Each row has a hidden stage along a path, written after it and counted from one end. A new block has a new path.
[  93 -334   20  289  -59  112  207   75   14  284   42  106   48  105
  227   74 -219  226  122  157  -33  250  -33 -159  -33  -46   30  -96
  225  -28  -16  -40 -293 -341  -15 -259   87  -66   49] => 22
[-132   11   52 -317   52 -424  278   97 -204   78    1   20  -58  116
  191  -47 -416  150  121   90   73  159  -40  327  -95  107  -38 -124
   70  -34   42   64  103  172 -273   80  137 -135   19] => 4
[-110   27   33 -117  -23 -129   63   40  141  -90  -11    5  -98  146
  145  -39 -268   17  -68   65   -4  -20  119   56   18  -12 -152  102
  -26   70   83   82 -102  230  -54   15  224 -145  167] => 12
[-276  -48  153   50  498 -232   62   23 -210  -33 -193 -318 -290   54
  -67 -107 -291   -7 -182  -84  111 -192  133  106    9   18 -200    0
  104  145   40  -89  -83   82   95   87  154 -389  -17] => 11
[ 128 -181  398 -311 -223   44    2   53  267 -168  316  371  -82  204
  306  -11 -193 -104  -63  128 -152  169 -185  -81   13   98   57  -58
 -107 -394  187  380  -47  -13 -248 -122  211   26  260] => 8
[-387  -49   15 -384   43 -250  147 -327 -454  138  187  -97    1 -216
   96 -237   53  187   -2  105  147   99    4  165  -22  196  133  -73
  113   64 -181 -194  182  260  -36  271   65  138 -410] => 3
[-103  106 -154  -91 -209 -352  359  171   97   82  -92  -55   19  164
  173  -61 -494  134  169  123   -4   46  184  118   14  -74 -158   13
  118  194   24   41 -152  281 -167  -10  278 -240  191] => 13
[-193  182  191  -92  -10   23 -302   98 -216  177 -144 -148 -316  -39
   89 -236 -112 -102 -192  222   26 -163  269  -43  -73  190 -100  186
 -141   14  -10  -25   25   81  -61  299  -63  -98   86] => 17
[ -59 -219 -442  100  244 -480  503   16    1   63  -46   46  203  141
  121  163 -241  417  378  -68  149  184  -32  252  -62  -55  -49 -218
  259  160   20 -230 -200   34  -17 -163  103  -61 -162] => 3
[ 137 -414  209   -2  -52 -127  231  -36  232 -111  286  414  206  112
  168   20  -78  -26  191  -16 -191  185 -211 -176  109  -78   75 -303
  161 -204  267  236 -197  -81 -108 -339  175   74   32] => 5
[ 134 -215  359  -45  194   23 -219  113  262 -250  107  307 -138  230
  106   42  -82 -189 -106  -10 -130  -16 -116  -86   -2   34  -68  -61
 -134 -305  351  305 -109  -95  -82 -162   60  -60  236] => 7
[-368  -93  -34 -179  201 -249   59 -345 -174  -77   98  -11   93 -193
    3 -156  148   43    0  -17   41  -63   77   58   73   36  -40  -58
  106  223   29 -152   30  346  103  132  107  150 -335] => 3
[-126   12  133  119  146   91 -233   81  181  -44  -94  -13 -313  -99
  139  -50   90 -175  -78  132  -56 -315  234 -273  -39  234 -162   79
 -126  -69   11  -99 -284 -194   66  196  -26    4  106] => 20
[-144 -196  207   30  326 -212  -67  -68 -443  143  -57  -51   39   59
 -138 -202 -156   25  -74  -37   25   98  -12  121   26 -128    3 -122
  172  117  230   54  124  155   16  -99  -12 -175 -166] => 4
[-386   53   50 -139  -43  -73  125 -140 -471  352  -28 -304 -190 -224
  147 -250 -128  173  -75  223  140   -9  192   21  -41  216    6   68
  132  162 -301 -268   24   77  -12  322   67  -38 -236] => 17
[-276  121 -150  127   43  -76 -164   20 -304  323 -225 -230  -16  -65
  -94 -202  -92   85    8  217   57  -45  315   20  -62  -64 -101  123
  107  353  -11 -184  -53  152   87  130  -42 -133  -99] => 24
[-149 -262  347 -133   96   -6  -32 -195 -275   59  210   42  -20  -42
   10 -213   -6  -20 -131   47  -24  106 -106  -75   64   21  117 -114
  120  -97   80   92   56   41    4  -44   89  -21 -178] => 7
[  21 -291   17  267  192  179 -185  -87   -9   66   90    7 -136   -6
    2 -105  252   64  -88    7   59  -86   62 -322    6  107  129   -9
   -2 -169  -24 -186 -254 -288  221  -28 -130    4 -140] => 14
[ 229 -395  537   11  -79  283 -264  -34  228 -160  326  388  -33  207
   97 -109   37 -223 -220   21 -214  115 -181 -350  122  -68  130  -58
  -74 -389  332  404 -114 -130  -19 -306   93   -4  196] => 10
[ 295  -89 -134  336 -117  160 -324  320  533  -12  -23  330  -55  187
  109   74  139  -99  182  177 -150 -116  163 -387  -90   54   -8   15
 -180 -255  214   46 -449 -376   17 -131 -176   38  305] => 23
[ -48  -40    2   34 -170  173 -201   14  -61  244   60   48  -80  -28
  136 -114   72   75   -5  277    0   62  130 -170  -93  124   88   85
  -35  -74  -76  -81 -125 -151    3   89  -79   70  -12] => 23
[ 132 -144  244 -153  -73 -190  -33  118  279 -195  176  387   15  133
  143  -64  -64 -204  117   33 -195  -11  -67 -129   41   51   17 -190
  -82 -291  323  297 -108   18 -195 -107   59   36  185] => 4
[ -40  -50  212 -219 -471  148  109   -6  121  155  209  211  -35   -7
  427  -36 -210   41    9  338 -125  213   18 -125  -24  129    9   63
    7 -103  -75  148 -105  -21 -222   26  222  133  170] => 22
[ 343 -353   -2  288 -141  279 -163  110  229  119  163  324   14  249
  182   44   75  138   36  105  -37  189  -56 -308  -38    6  173   -1
  -55 -322  124   53 -287 -364   28 -277 -127   65  134] => 15
[ 146  -79 -446   11 -197 -211  197  163  250   70   71  212  192  301
  157  119 -181  340  331  125   73  236    4  104 -104  -59   56  -29
   35  -54   61  -29 -216   39  -98 -183   43  -16   90] => 8
[ 280 -238  424  123 -123  375 -310  195  451  -90  164  403 -253  132
  326   58   45 -238 -104  177 -222  -41  -29 -436  -31  195    3   10
 -216 -481  191  255 -319 -468  -95 -116  -26   92  372] => 21
[-173    2  -45  -93  188 -399  129   65  -55  -32  -82   -8    8   54
    2  -67 -216   15  143   15    7  -58   80  145  -15   -5 -127 -118
   92  111  156    3  -55  199  -79   26   98 -135  -21] => 5
[  73  -93   61 -381 -235 -106   90   29  175  -67  267  369   34  185
  351   71 -162  125  110  175  -25  275 -160  141  -95  146   74  -41
  -97 -282   91  199   18   70 -279  -34  123  158  121] => 5
[  57 -104 -117  225    1    2  -70   92  260  -13  -38  107  -25  112
   82   -8    3   15   68   57  -43  -97  166 -213   16  -14  -76   37
  -26    0  121  -46 -310  -57   77  -82    1  -31  113] => 15
[ 319 -408 -120  204 -153  208 -105  -21  481 -125  358  426  116  183
  114   43  330   80  143   31  -73   87 -110 -435   31   23  256 -103
  -68 -414  120   26 -397 -328  119 -289  -69  173   27] => 10
[-133 -198  570  -61  155   88 -180 -132  -12 -171  126   23 -189    3
   -3 -233  -58 -298 -339  -28 -147 -134   12 -233  165  -29  -65   -1
    3  -73  216  244  -43  110   60  -43  206 -153   75] => 11
[ 299 -204 -294  169 -175  -22  -25  179  449  -58  163  331  117  286
   86   60   78  135  263   66  -30   77   -3 -229  -38  -23  143  -76
  -67 -284  155   32 -362 -183    6 -240  -67   18  145] => 9
[-264 -117 -104   58  -40 -117  389 -125 -131  223  -60 -107   93  -40
  240   24 -335  280   73  127   50  162  114   92   32  -72 -178   35
  288  377 -107 -152 -148  170   -1  -52  288  -32  -85] => 17
[ -74  -69  205  243  179   -2 -113  177  -40  142 -166  -89 -222   -9
   21 -114 -148 -131  -35  116  -77 -169  186 -215  -19   53 -122  -38
   57    7   88  -20 -241 -231   23   23   -9 -220  118] => 22
[ 235 -212 -311   50 -134 -135  101  151  148  117  139  301  192  289
  134   93  -77  311  316  109   52  294 -100   35 -115  -25  167 -122
   32 -209  111    5 -174 -127 -103 -237  -75   34   30] => 6
[-309  116 -161 -204  127 -510  179    1 -483  234 -136 -213   24  -13
  -51 -226 -279  196  132   79  156   55  147  332  -69   14  -23  -79
  153  242  -11 -145  156  350 -108  185   19 -174 -211] => 3
[ 271 -168   19  -46 -371  107  -45  130  314    6  275  319  -18  239
  227  -58  -16   60   74  157  -62  148  -40 -250  -20   83  210  -13
 -127 -403   65  156 -209 -155 -115 -127    8   29  204] => 12
[  27  -66 -146  -75   99 -142   90  118  326 -172   46  136 -109  220
  205  151 -147  130   91   40   57    3    0   70  -92  111  -84   14
  -85 -150   57   -2 -225  -34  -55  -26  116  -60  152] => 9
[ 128 -341  235 -186 -128   94   -7 -107  215 -124  375  443   85  130
  264   48   45   26   21   85 -107  249 -244 -106   10   66  136 -111
  -30 -337  173  233  -73  -80 -119 -199  111  209   37] => 6
[ 316 -440   17  321 -118  193   72   71  441  -26  200  387   86  211
  245  130   18   88  125   33 -125  143  -90 -366   50  -43   75 -101
   44 -261  160   82 -423 -353   35 -372   50   74  164] => 15
[  65 -228  342  -18   35   35 -103   55 -135   75  157   45 -163  124
    8 -219  -92  -57 -125   52  -25   49  -64 -182   21   58  169 -101
    9 -308   99  144  -51 -155  -37  -76   -1 -193   36] => 10
[-293  -15   82   10  382 -372    3  -12 -226  -19 -152 -164  -57  -53
 -178 -203 -116 -104   21  -44    3 -207  150   52   48  -38 -146 -126
  135  201  177  -47  -36  210   54   72   60 -220 -131] => 6
[ 288 -181  -61  -26 -390  -19  -64  150  166  113  241  389  212  277
   93  -87  -49   97  213  173  -95  277  -81 -142  -22  -83  236  -97
  -23 -286  218  224 -110  -31 -158 -259  -52   38  130] => 7
[ -79 -216  241 -370  -31 -231  348  -86   10  -75  267  237   -3   45
  348   35 -254   95   81   64  -31  229 -212  141  -13  152   27 -194
   87 -197   34  149   18   49 -251  -32  257   77  -10] => 4
[ -25  -92  377 -182 -139  161 -214  -55   39  -47  220  106 -236   10
  160 -220   44 -158 -233  132  -68  -54   33 -246   38  180   95   63
 -148 -287   28  147  -40  -20  -48  110   56    6   88] => 13
[ -12 -362  216  126  -78  128  216  -82  170   67  179  215   84  -11
  270   70 -128   43   62  132 -158  179  -83 -228   60  -40  -33 -126
  216  -14   51   82 -287 -213  -19 -244  250   56   43] => 24
[-209 -207  451 -176   40    3  -62 -229 -192  -34  214   31  -37  -81
   -7 -271  -13 -160 -202   44 -100    6  -44 -146  139  -18   44  -73
  101  -30  125  170   47  171   14  -20  187  -41 -116] => 8

Each row has a hidden stage along a path, written after it and counted from one end. A new block has a new path.
[ 184  179 -214 -146  206  118  107  259 -217  -11   17  280  -20    7
   59 -233  348 -164  282   70  380  400  345  173 -484 -196   76  -59
    2  514 -123 -262  432 -379 -354 -107  238  -32  -67] => 15
[ 513   47 -138  -62   88  376  -97  -56 -230 -406  386  -46  301   -4
  126 -206 -256 -191  114   64   68  181  103  148  -92 -273   10 -312
  143   -4 -285 -393  357 -113  -13  131  495  -39 -240] => 3
[-110  -76  271  119   80 -341  362 -460 -108 -190 -116 -441 -108  -88
 -193  -26 -183  207  -85  169 -368  230 -170 -267  113 -123 -356 -324
   28 -175  167   87 -171  121   62 -471  -86  201  290] => 22
[ 269  219  -26   28  -62  573  -82 -212  -92   60  234  -98  257   26
  121  -30   -5   46 -101  -45  -52    6  349   73  -53 -275 -157 -222
  255   17  -38 -435   97 -130   82  -47  454   92   48] => 5
[ 468  139  -95 -146  259  395 -395  392 -159 -178  490  252  254  305
  239 -116  -39 -129  185  -45  278   85  246  178  -42 -126   94 -446
  170  199  214 -603  132 -251 -233  351  393 -134 -373] => 1
[ 244 -177  140  265   89 -445  290 -519   29 -229 -145 -173  -53 -245
 -126 -363 -226   41  112  263 -137  401 -338 -496   -3 -142 -107  328
  -78  -13 -124  605  219  210   13 -318 -193   97   15] => 13
[ 449  -70  -15 -458  615 -190   98  552 -629    0  433  224 -109  293
  316 -279  177 -338  721  -14  368  106  278  232 -590  121 -104 -441
   59  616 -131 -513  278  -12 -410  278   60 -279 -280] => 15
[  72  175 -101   68  -93  374   90 -225  -49  -28   87 -233  161  -70
   20   -4  -39   36 -123  -26 -104  148  254   87  -55 -259  -96 -171
  181    3 -108 -281  115 -107   78 -178  300  109  269] => 4
[  97  115   28  129 -184  272 -466  320  426  167  222  423  109 -130
  158  130   39   85 -145  129  469 -315  296  259  185  -21  456  198
    2  113  499  -91 -311 -504  201   92 -141  157   97] => 21
[ 214  101 -233  -29  229  245 -167   40 -158  150   56   45   42  165
  160    2  110  -54   87 -240   23  162  266 -171 -137 -154   32   58
  281  315   15 -387  171  129 -315   21  292  -89 -139] => 11
[ 308   10  -35  182  -32  331 -213 -358   80  119   66 -139  198  -12
  102   61 -150   75 -151 -205 -208  -86  134 -300  191 -185  -52  128
  281  -91   92 -133  -59  191   25  -14  278   95  -63] => 8
[-280    2   27  -28   24 -445  684 -251 -100  356 -201 -112 -471 -221
 -233  -76  332  120  210  141   80  288  217 -186 -477   68 -274  -47
 -247  422  -78  145  -34  -25  -71 -685 -434  220  536] => 14
[ 185 -175  220  -20   42 -243  349  -96  -38   25 -121 -176   26 -221
    9  -53  111  -67  206  -90  -67 -122  178   94 -124  -14 -246 -264
 -108  -38  144  195  -95 -240  -30  -83    9  232  238] => 18
[ 174   21  -56 -114  178 -112  329 -279 -456 -232  469 -254 -163   58
  -66 -201 -328  -20  160  389  -19  442 -102 -117 -292  -31 -195 -331
   84  314 -451 -408  224  346  133 -431 -120 -136   96] => 5
[ 128  189   58  198 -153  376 -265  233  349  192  172   13  295   26
  249   74   24   76 -212  -43  102 -172  299  297  188  -72  221  100
  229   60  429  -64 -149 -334  211  181   -7   25  399] => 1
[ 210  152   32  174 -245  456  -64 -393  154  374  143  -66  137  -99
   64   96   12  169 -230  -24  -57 -172  342 -111   25 -131  -92  137
  210   66   54 -185 -125   -6  270 -243  115  179  215] => 8
[ -77  108 -103  141  -73  132  -40  186  111 -112  -58 -270  182 -121
  185  129 -107  -42 -248   13  -68   41  132  402  102 -179  331  209
  320   58   62  -98   47 -173  178  -24   21  -42  551] => 22
[ 329  116 -214   20  102  330  -88 -198 -236 -349  288 -121  187   40
   48 -159 -274  -85   -7  106  -30  372   13  -67  -53 -298   26 -148
  225   78 -298 -403  350   91  -45  -84  396  -81 -173] => 5
[ 252  -78  -88  209 -200  254 -247 -134  359  353   17   49  131 -240
  175  164  -38   -6  -96 -276   52 -400  274 -101  163  -29  232  447
  116  -18  144  100 -201    4  151   99   -7  171  139] => 10
[-233 -151  169  153 -238 -148   76 -519  332  471  123  -43 -359 -263
 -217  264 -108  363  -33  -75   -3 -423  160 -524  219  183 -205 -171
 -294 -201  409   76 -783  172  233 -398 -461  488  282] => 5
[-317  -36  189   48  -80 -328  356 -149  224  460 -251   82 -361 -240
 -224  106  404  245  108  -30  143  -93  323 -192 -137   96 -235 -190
 -344  129  499  220 -463 -317  -96 -468 -370  441  411] => 17
[ 237  162  160    8 -220  565 -101 -141   88  441  348    0  193  -59
  205  105   73  113  -76  -75   78 -471  545  202  -40  -56 -161 -184
  159   15  153 -358 -270 -212  339   16  161  218  266] => 5
[ -92 -184   -2   38 -121  -79  457 -584  -80  168  -93 -595 -128 -254
 -136  245 -134   68  -25 -316 -453 -168  183 -225    1  -23 -402 -335
    7 -223 -127 -106 -288  304  107 -369   27  310  463] => 6
[ 130  113   -6  102  144  183 -629  569  229   -8  250  291  197  150
  354   71  -90    4  -86   51  317 -135  116  240  271  -36  536  239
  287  187  551 -190 -165 -231   12  358  -85 -147   12] => 21
[ 428 -315 -149  -36  312 -321 -237  151  -89  -92  380  155 -124    0
  207  -97 -369 -220  377  -32  230  -70 -157 -272   -3  183  316  245
   16  236  -95  -17   -2  413 -102  243 -294 -183 -307] => 11
[ 330  -85 -305  133   49  238 -505   87  118 -175  348   39  178  -35
  252   64 -449 -136  -35 -107  108  -87  -41  -93  260  -77  495  327
  252   18  -57 -205   25  261   68  297   53 -137 -148] => 6
[ 233 -137  -85  -43 -112  113  110   47  166  242 -208  137   66 -375
   80   47  329 -192  251 -406  204 -358  522  178 -207  -85   12   -8
 -189  -12   66  122  -40 -468 -167  132  250  354   91] => 15
[ 195 -264  336  -84   32 -139   81 -216  -53   37  197 -153  -45 -144
   20  102 -168   46  184 -144  -99 -514  152  -56  121   67 -315 -548
 -129 -338  279 -116 -503  -43  120   27   19  343    7] => 23
[ 162 -324  205  193 -149 -377  172 -368  362  200 -164  105 -152 -474
 -115  -79   -1   59  214  -69  118 -313   38 -368   63   76  -62  204
 -394 -190  234  652 -322 -118   73 -125 -313  445   70] => 14
[  23  142 -380  192  -37  256 -230    0   88  -78  191 -119   77  -37
  135   63 -287  -24 -228   74   43  274    9   -8   82 -164  453  441
  339  247 -193 -238  185  228  132 -111  -45 -179  255] => 6
[ 652   28 -154 -255  387  325 -608  874 -157 -169  726  381  300  437
  471  -49 -122 -322  315 -127  462 -119  251  437  -20   89  379 -378
  246  391  283 -721   98 -219 -226  705  220 -374 -414] => 0
[ 177 -306   28  -78  -78 -121   13 -195   51  339  437  -28 -242 -195
   45  245 -266   -4  206 -155  113 -583  197 -186   25  310  -33 -183
 -159    4   23 -209 -552  298  257  -62 -384  210  109] => 7
[ 113 -133   14  -87  210 -113 -233  139  -69   74  541   95 -171  110
  158   46 -298   23  257    6  207 -212   34 -168   85  200   91 -241
  -16  107  208 -321 -354  273   35  146 -316  -32  -61] => 4
[ 183  164 -372 -126  169  218  165  175 -268   19  -64   14   35  -13
  123 -116  277 -239  180 -121  162  386  377  215 -488 -235  100   85
  188  507 -359 -347  530 -163 -312 -102  346 -110  101] => 13
[-155 -108  117   32   90 -283  256 -265 -110 -138  -26 -361 -164  -96
 -112   61 -194  115    4   36 -240   70  -57 -159   77  -71 -197 -318
    2 -146  104  -71 -224  129   23 -307  -97  183  277] => 23
[ 380   53  110  -17  230  291 -743  414   54 -106  542  409  205  220
  367  -64 -244    0  104   80  373 -292   97   83  262  -63  336  -54
  199    4  460 -382 -205 -154    3  512  120  -74 -412] => 23
[ 249  -81   15  196 -312  414 -534 -180  513  297  323  333  101 -263
   87  195 -176  135  -84 -176  287 -647  295 -203  363    5  234  114
 -124 -273  403  -31 -540 -165  248  187   -8  388 -150] => 5
[ 437   94  -21  -12  184  388 -870  441  195  -16  709  713  134  259
  269 -104 -176   39  183   96  633 -208  149 -109  235   12  391 -140
  -13  123  564 -415 -238 -225 -105  495   45  -33 -634] => 2
[ 128  223  -27  -91  404  296 -503  468 -215 -107  281  146  169  419
  325   -3  -10   14   22  -30  118  117  177  136   88 -184  166 -234
  422  215  411 -635    9  -89 -270  294  310 -207 -194] => 22
[-134 -128   28  -12 -121 -131  547 -498 -134  172   36 -550 -193 -242
 -134  169 -126   74   13 -120 -330  -91  179 -101 -118   31 -372 -355
  -35  -78 -201 -135 -243  253  208 -451 -132  249  573] => 5
[ 251  -24 -337    7  100  270 -454  282   51 -236  386  132  148   -8
  234   31 -326 -187   83 -105  255  -32   81   87  136  -97  473   61
  142   58  -32 -347   66   33  -52  344  140 -110 -157] => 4
[  94  170  -94  182  -98  415 -112 -156   87  -45   68 -217  264  -58
  125    2 -128   54 -212  -51 -130   95  173   61  116 -285   67   65
  287  -64   11 -159   95  -54  121  -16  274   50  260] => 4
[ 150 -183   51  143   69 -365  447 -521 -130  -19 -102 -407 -129 -183
  -89 -136 -177    7   81   65 -301  252 -148 -368 -117  -40 -230  148
   48   84 -262  264  116  387   61 -414 -187   54  263] => 11
[ 223  196  182  199  -74  268 -229  -35  182 -100   86   99  273  -30
   90 -102  -28  137 -231  265   92   85   96  104  164 -253   96   61
  185    2  349  -12    5 -390  156  -86  157  101   47] => 21
[ 232   74 -287   17  -42  342 -136 -294  -52  -16  245   99  -20  -56
  -88   37 -118   16  -32  -16  118  160  182 -275  -55 -178   40 -101
   39  137 -157 -447   71   68  -81 -257  266  119 -244] => 7
[ -65  -51  -49  -50  129 -251  554 -417 -415  -17  175 -606 -234    6
  -79   13 -250   32   47  127 -352  328  -50 -161 -239   28 -310 -250
  180  236 -417 -295   57  549  147 -543 -218  -81  492] => 6
[  77  -55 -159  235  -94   94 -243  141  417  282 -203  121  107 -260
  227   81  106  -67  -11 -302  158 -246  256    8  106  -68  409  634
   88   69  229  314  -70 -148  -34  225  -75  116  252] => 13
